Here is a tiny trained network, its code and every weight. The questions are about switching its units off for an input and a class, where a switched-off unit gives its printed mean instead of its output.

import numpy as np


def w(rows, s, z=0):
    codes = np.array(rows[::2]) - 128.0
    scale = np.full(codes.shape[1], s)
    scale[-1] = z or s
    return codes * scale


def f(y):
    return y / 2 * (1 + np.tanh(0.7978845608 * (y + 0.044715 * y**3)))


def log_softmax(a):
    a = a - a.max(-1, keepdims=True)
    return a - np.log(np.exp(a).sum(-1, keepdims=True))


def net(x, mask):
    res = np.array(x, float).reshape(1, 5) / 4 @ E
    y = f(res @ A[0][:, :-1].T + A[0][:, -1])
    res = res + np.where(mask, y, B[0][:, -1]) @ B[0][:, :-1]
    return log_softmax(res[-1] @ U[:, :-1].T + U[:, -1])


A, B = {}, {}
E = w([
[142,208,254],'x0',
[252,161,40],'x1',
[125,162,113],'x2',
[206,26,187],'x3',
[122,110,145],'x4',
],0.0052)
A[0] = w([
[115,178,107,22],'N0',
[84,116,139,172],'N1',
[154,166,114,34],'N2',
[98,139,194,17],'N3',
[65,164,70,53],'N4',
[31,130,131,92],'N5',
[82,106,153,28],'N6',
[130,191,221,109],'N7',
[161,135,105,210],'N8',
[72,119,165,47],'N9',
[193,131,126,241],'N10',
[142,196,186,160],'N11',
[111,131,118,4],'N12',
[152,177,202,82],'N13',
[102,135,213,122],'N14',
[109,110,88,39],'N15',
[41,120,172,73],'N16',
[179,97,154,99],'N17',
[93,244,112,98],'N18',
],0.011,0.0041)
B[0] = w([
[59,182,233,112],'N0',
[245,181,126,181],'N1',
[205,161,147,109],'N2',
[70,94,3,147],'N3',
[17,48,185,152],'N4',
[151,240,206,188],'N5',
[240,197,57,123],'N6',
[91,13,3,233],'N7',
[107,190,155,208],'N8',
[225,246,134,146],'N9',
[100,217,194,252],'N10',
[57,5,56,223],'N11',
[80,16,214,87],'N12',
[162,106,44,182],'N13',
[247,176,80,213],'N14',
[37,39,62,113],'N15',
[251,223,129,198],'N16',
[3,197,206,155],'N17',
[53,13,192,219],'N18',
],0.0062,0.0036)
U = w([
[49,112,191,252],'0',
[102,148,149,192],'1',
[155,253,111,26],'2',
[88,94,35,1],'3',
],0.0053,0.0026)

Each question gives the input, the list of numbers given to net, and the class t.
The units are the neurons (one row each of A and B). Each row of codes is followed by its name. A weight is (code - 128) times the scale printed after its matrix; where a second scale follows, it is the last column's (A, B and U).
mask holds one flag per neuron, in row order. A switched-off neuron (its flag False) gives its mean, the last column of its row in B, instead of its output. The means were averaged over made-up inputs and are rounded, as every weight is.
A unit's drop is (log p(t) with every unit on - log p(t) with that unit switched off) / (log p(t) with every unit on - log p(t) with every unit switched off).
The circuit of an input: a set's keep is (log p(t) with only the set's units on - log p(t) with every unit switched off) / (log p(t) with every unit on - log p(t) with every unit switched off). Starting from the 12 units with the biggest drops (on a tie, the unit counted first), units are removed one at a time, each time the one whose removal leaves the highest keep (on an exact tie, the one counted first), for as long as the keep stays at least 0.8.
circuit, biggest first: the units of the circuit, biggest drop first
unit that matters most: the unit with the biggest drop
top k neurons: the k neurons with the biggest drops, biggest first
drop when u is switched off: that unit's drop, to one decimal
input [7,1,4,6,-1], class 3: circuit, biggest first	N7, N11, N13
input [5,-8,-2,-7,-2], class 2: top 4 neurons	N16, N5, N9, N14
input [7,-5,3,3,-3], class 3: unit that matters most	N7
input [7,2,1,-2,-8], class 3: top 3 neurons	N7, N11, N13
input [3,-8,-5,-7,-6], class 2: top 2 neurons	N16, N5
input [0,4,6,-7,-8], class 0: top 2 neurons	N18, N4
input [-7,-7,2,-3,2], class 2: top 2 neurons	N5, N16
input [-6,5,6,-6,0], class 0: top 2 neurons	N4, N18
input [7,4,3,2,6], class 3: top 4 neurons	N7, N11, N13, N5
input [8,6,0,-5,-3], class 3: drop when N0 is switched off	-0.1
input [-7,5,3,-8,-5], class 0: drop when N0 is switched off	0.1
input [5,-1,-1,-4,3], class 3: drop when N5 is switched off	0.0
